Below are the code and all the weights of a small trained network. Each question names an input and a class and asks about switching units off, where a switched-off unit gives its printed mean instead of its output.

import numpy as np


def w(rows, s, z=0):
    codes = np.array(rows[::2]) - 128.0
    scale = np.full(codes.shape[1], s)
    scale[-1] = z or s
    return codes * scale


def f(y):
    return y / 2 * (1 + np.tanh(0.7978845608 * (y + 0.044715 * y**3)))


def log_softmax(a):
    a = a - a.max(-1, keepdims=True)
    return a - np.log(np.exp(a).sum(-1, keepdims=True))


def net(x, mask):
    res = np.array(x, float).reshape(1, 5) / 4 @ E
    y = f(res @ A[0][:, :-1].T + A[0][:, -1])
    res = res + np.where(mask, y, B[0][:, -1]) @ B[0][:, :-1]
    return log_softmax(res[-1] @ U[:, :-1].T + U[:, -1])


A, B = {}, {}
E = w([
[185,115,101,117,97,116,253],'x0',
[135,128,209,203,112,70,150],'x1',
[210,194,179,112,124,166,150],'x2',
[118,135,131,126,135,128,134],'x3',
[127,124,128,128,127,128,129],'x4',
],0.011)
A[0] = w([
[106,138,98,52,104,195,106,153],'n1',
[149,124,205,254,103,62,84,93],'n2',
[99,124,207,140,191,183,17,114],'n3',
[139,97,96,116,145,208,116,73],'n4',
[122,160,79,117,140,142,116,3],'n5',
[181,202,184,114,94,209,117,30],'n6',
],0.0096,0.0043)
B[0] = w([
[159,144,167,90,93,109,158,211],'n1',
[139,140,136,69,111,95,124,244],'n2',
[173,87,110,137,97,153,184,255],'n3',
[101,172,162,62,145,94,107,160],'n4',
[96,104,110,114,139,3,125,131],'n5',
[30,137,89,152,59,115,138,198],'n6',
],0.016,0.0084)
U = w([
[202,86,98,130,106,160,222,70],'0',
[152,175,191,60,124,76,111,44],'1',
[21,105,70,155,73,116,111,152],'2',
[183,144,113,136,116,141,135,254],'3',
[142,129,170,115,126,168,149,236],'4',
[171,165,142,152,176,179,81,121],'5',
[111,193,148,200,250,165,82,5],'6',
[122,201,139,219,205,135,14,14],'7',
],0.012,0.0084)

Each question gives the input, the list of numbers given to net, and the class t.
The units are the neurons (one row each of A and B). Each row of codes is followed by its name. A weight is (code - 128) times the scale printed after its matrix; where a second scale follows, it is the last column's (A, B and U).
mask holds one flag per neuron, in row order. A switched-off neuron (its flag False) gives its mean, the last column of its row in B, instead of its output. The means were averaged over made-up inputs and are rounded, as every weight is.
A unit's drop is (log p(t) with every unit on - log p(t) with that unit switched off) / (log p(t) with every unit on - log p(t) with every unit switched off).
The circuit of an input: a set's keep is (log p(t) with only the set's units on - log p(t) with every unit switched off) / (log p(t) with every unit on - log p(t) with every unit switched off). Starting from all 6 units, units are removed one at a time, each time the one whose removal leaves the highest keep (on an exact tie, the one counted first), for as long as the keep stays at least 0.8.
circuit, biggest first: the units of the circuit, biggest drop first
most important unit: the unit with the biggest drop
top k neurons: the k neurons with the biggest drops, biggest first
drop of u: that unit's drop, to one decimal
input [-2,-7,5,6,4], class 1: circuit, biggest first	n4
input [-8,7,-2,2,0], class 0: top 2 neurons	n3; n4
input [3,-8,-7,-3,6], class 1: top 4 neurons	n1; n4; n6; n3
input [-2,0,4,-2,4], class 2: top 2 neurons	n6; n1
input [1,-5,-3,1,1], class 1: top 4 neurons	n3; n6; n1; n4
input [2,0,5,2,-2], class 2: top 3 neurons	n6; n3; n1
input [-6,-6,4,-4,2], class 0: top 3 neurons	n3; n2; n1
input [0,-1,0,0,-3], class 5: circuit, biggest first	n3; n6; n2
input [6,-7,1,2,7], class 1: circuit, biggest first	n3; n4
input [5,-3,6,-2,-6], class 2: circuit, biggest first	n6; n3
input [0,8,1,2,6], class 1: top 2 neurons	n2; n3
input [5,-4,1,8,2], class 4: top 2 neurons	n3; n2
input [6,5,2,-7,5], class 4: top 2 neurons	n3; n1
input [-4,-7,5,6,-1], class 1: top 3 neurons	n1; n4; n5
input [-4,0,-4,-3,8], class 3: circuit, biggest first	n6
input [-4,-7,5,2,-5], class 1: top 2 neurons	n1; n4
input [4,7,-7,-5,-4], class 1: top 2 neurons	n2; n3
input [-6,-2,3,-3,1], class 0: drop of n3	0.9
input [-7,6,-1,-2,-3], class 0: drop of n3	1.3
input [-8,7,6,-7,-3], class 0: drop of n4	0.1
input [1,8,-7,1,6], class 1: most important unit	n2
